Here is a tiny trained network, its code and every weight. The questions are about switching its units off for an input and a target symbol, where a switched-off unit gives its printed mean instead of its output.

import numpy as np


def w(rows, s, z=0):
    codes = np.array(rows[::2]) - 128.0
    scale = np.full(codes.shape[1], s)
    scale[-1] = z or s
    return codes * scale


def f(y):
    return y / 2 * (1 + np.tanh(0.7978845608 * (y + 0.044715 * y**3)))


def softmax(a):
    e = np.exp(a - a.max(-1, keepdims=True))
    return e / e.sum(-1, keepdims=True)


def log_softmax(a):
    a = a - a.max(-1, keepdims=True)
    return a - np.log(np.exp(a).sum(-1, keepdims=True))


def net(x, mask):
    ids = ['ΓΘΛΠΦβδεζηξστψ'.index(c) for c in x.split()]
    T = len(ids)
    res = E[ids] + P[:T]
    u = 0
    for l in range(2):
        q, k, v = (res @ M[l].T for M in (Q, K, V))
        z = softmax(np.where(np.tri(T) > 0, q @ k.T / 4**0.5, -1e9)) @ v
        res = res + np.where(mask[u], z, O[l][:, -1]) @ O[l][:, :-1]
        u += 1
        y = f(res @ A[l][:, :-1].T + A[l][:, -1])
        res = res + np.where(mask[u : u + 4], y, B[l][:, -1]) @ B[l][:, :-1]
        u += 4
    return log_softmax(res[-1] @ U[:, :-1].T + U[:, -1])


Q, K, V, O, A, B = {}, {}, {}, {}, {}, {}
E = w([
[192,89,254],'Γ',
[53,136,123],'Θ',
[95,201,235],'Λ',
[99,141,38],'Π',
[158,252,45],'Φ',
[114,95,43],'β',
[201,165,91],'δ',
[111,158,58],'ε',
[96,156,35],'ζ',
[112,134,212],'η',
[124,86,147],'ξ',
[143,46,149],'σ',
[188,56,109],'τ',
[85,180,142],'ψ',
],0.02)
P = w([
[117,11,45],'0',
[128,2,77],'1',
[143,12,65],'2',
[133,41,133],'3',
[150,35,118],'4',
[145,68,146],'5',
[149,69,173],'6',
[149,90,197],'7',
[147,96,204],'8',
[150,114,213],'9',
[158,114,247],'10',
[141,118,217],'11',
[143,129,211],'12',
],0.0028)
Q[0] = w([
[63,119,66],'0.h0',
[93,161,89],'0.h0',
[190,185,121],'0.h0',
[64,7,156],'0.h0',
],0.012)
K[0] = w([
[253,170,123],'0.h0',
[162,255,152],'0.h0',
[197,252,76],'0.h0',
[63,13,137],'0.h0',
],0.0089)
V[0] = w([
[189,94,174],'0.h0',
[161,201,64],'0.h0',
[255,148,246],'0.h0',
[136,125,73],'0.h0',
],0.0078)
O[0] = w([
[164,116,142,128],'0.h0',
[177,199,204,255],'0.h0',
[79,191,161,84],'0.h0',
[17,169,254,222],'0.h0',
],0.0053,0.00092)
A[0] = w([
[94,189,65,98],'0.n0',
[34,209,143,137],'0.n1',
[121,220,65,2],'0.n2',
[254,150,181,185],'0.n3',
],0.0096,0.0053)
B[0] = w([
[130,94,253,171],'0.n0',
[93,131,184,255],'0.n1',
[202,67,204,155],'0.n2',
[94,216,45,244],'0.n3',
],0.0064,0.0049)
Q[1] = w([
[8,127,124],'1.h0',
[199,89,100],'1.h0',
[72,110,130],'1.h0',
[53,146,121],'1.h0',
],0.013)
K[1] = w([
[193,189,87],'1.h0',
[47,7,116],'1.h0',
[142,145,123],'1.h0',
[214,184,110],'1.h0',
],0.018)
V[1] = w([
[83,87,153],'1.h0',
[120,183,2],'1.h0',
[160,124,195],'1.h0',
[24,110,104],'1.h0',
],0.0092)
O[1] = w([
[55,2,98,5],'1.h0',
[116,118,39,231],'1.h0',
[109,111,143,153],'1.h0',
[62,125,139,18],'1.h0',
],0.0074,0.0019)
A[1] = w([
[177,234,217,2],'1.n0',
[21,125,95,155],'1.n1',
[11,2,149,23],'1.n2',
[59,98,202,185],'1.n3',
],0.0082,0.0052)
B[1] = w([
[167,46,84,254],'1.n0',
[2,160,77,160],'1.n1',
[212,222,177,184],'1.n2',
[147,39,129,197],'1.n3',
],0.0096,0.0066)
U = w([
[159,96,88,93],'Γ',
[190,35,26,62],'Θ',
[154,121,103,66],'Λ',
[138,139,172,100],'Π',
[253,128,175,60],'Φ',
[113,107,35,93],'β',
[151,126,107,64],'δ',
[157,121,105,74],'ε',
[156,119,147,255],'ζ',
[129,99,139,84],'η',
[134,117,85,102],'ξ',
[179,240,127,186],'σ',
[120,109,78,107],'τ',
[55,197,186,148],'ψ',
],0.012,0.0077)

Each question gives the input, a string of symbols that net reads in full, and the target symbol t.
The units are the heads (4 rows each of Q, K, V and O) and the neurons (one row each of A and B). Each row of codes is followed by its name. A weight is (code - 128) times the scale printed after its matrix; where a second scale follows, it is the last column's (O, A, B and U).
mask holds one flag per unit, layer by layer, with each layer's heads first. A switched-off unit (its flag False) gives its mean, the last column of its rows in O or B, instead of its output. The means were averaged over made-up inputs and are rounded, as every weight is.
A unit's drop is (log p(t) with every unit on - log p(t) with that unit switched off) / (log p(t) with every unit on - log p(t) with every unit switched off).
The circuit of an input: a set's keep is (log p(t) with only the set's units on - log p(t) with every unit switched off) / (log p(t) with every unit on - log p(t) with every unit switched off). Starting from all 10 units, units are removed one at a time, each time the one whose removal leaves the highest keep (on an exact tie, the one counted first), for as long as the keep stays at least 0.8.
circuit, biggest first: the units of the circuit, biggest drop first
unit that matters most: the unit with the biggest drop
top k neurons: the k neurons with the biggest drops, biggest first
drop of u: that unit's drop, to one decimal
input δ ψ Π τ Π ξ τ ψ Π β ε, target σ: top 2 neurons	(1.n3 1.n0)
input ε Π δ ε ψ, target σ: circuit, biggest first	(1.h0)
input Φ ξ η ψ σ ζ ψ η, target Φ: circuit, biggest first	(1.h0 0.n2 1.n1 1.n0)
input ζ ξ ξ σ ψ ψ δ ε δ Π ζ, target σ: top 2 neurons	(1.n3 0.n3)
input ξ τ δ ψ Θ ε, target σ: circuit, biggest first	(1.h0 0.h0)
input Θ Λ β, target β: circuit, biggest first	(1.n1 1.h0)
input ψ ξ Φ β ζ, target Φ: circuit, biggest first	(1.h0 0.h0 0.n2 0.n0)
input τ ψ Φ ξ β Λ, target Φ: circuit, biggest first	(1.h0 1.n0 0.n2 0.h0)
input τ ζ ψ, target ψ: circuit, biggest first	(1.n0 1.n1)
input ξ ψ ψ Λ Π β ζ Π Φ Π, target Φ: circuit, biggest first	(1.h0 0.h0 0.n2 0.n0)
input ψ Γ ζ τ δ, target σ: circuit, biggest first	(0.n3 0.h0)
input ψ Γ β, target β: top 2 neurons	(1.n1 0.n1)
input ψ ε τ ξ ψ Φ Λ ζ Φ, target Φ: circuit, biggest first	(0.n2 1.n0 0.h0)
input ε η Φ Π, target Φ: top 3 neurons	(0.n2 0.n0 1.n1)
input Π ψ ψ, target ψ: circuit, biggest first	(1.n0 1.h0)
input ψ ψ Θ σ, target Φ: top neuron	(1.n2)
input τ Π ξ δ Θ Φ Θ ε, target Φ: top 2 neurons	(0.n2 1.n0)
input β ψ τ ψ Φ ψ ψ ζ, target Φ: top 4 neurons	(0.n2 0.n0 1.n0 1.n1)
input Γ δ Θ Θ δ ξ τ β ξ τ η, target σ: top 4 neurons	(0.n3 1.n3 0.n0 0.n1)
input ξ η Θ ψ ψ Π δ Φ η, target Φ: top 3 neurons	(0.n2 1.n1 1.n0)
input Π τ η Θ, target ψ: top 4 neurons	(1.n1 1.n0 1.n2 0.n2)
input ψ τ τ Π ψ Γ Λ, target ζ: unit that matters most	1.n0
input σ τ ε ξ ζ τ Θ, target ψ: drop of 1.n0	0.5
input η ε ζ δ ψ, target σ: drop of 1.h0	2.5
input τ ε ψ β Φ η ψ ψ τ η Λ, target Φ: drop of 1.h0	0.9
input η Θ τ τ σ τ ψ η Γ Λ, target ζ: drop of 0.h0	0.1
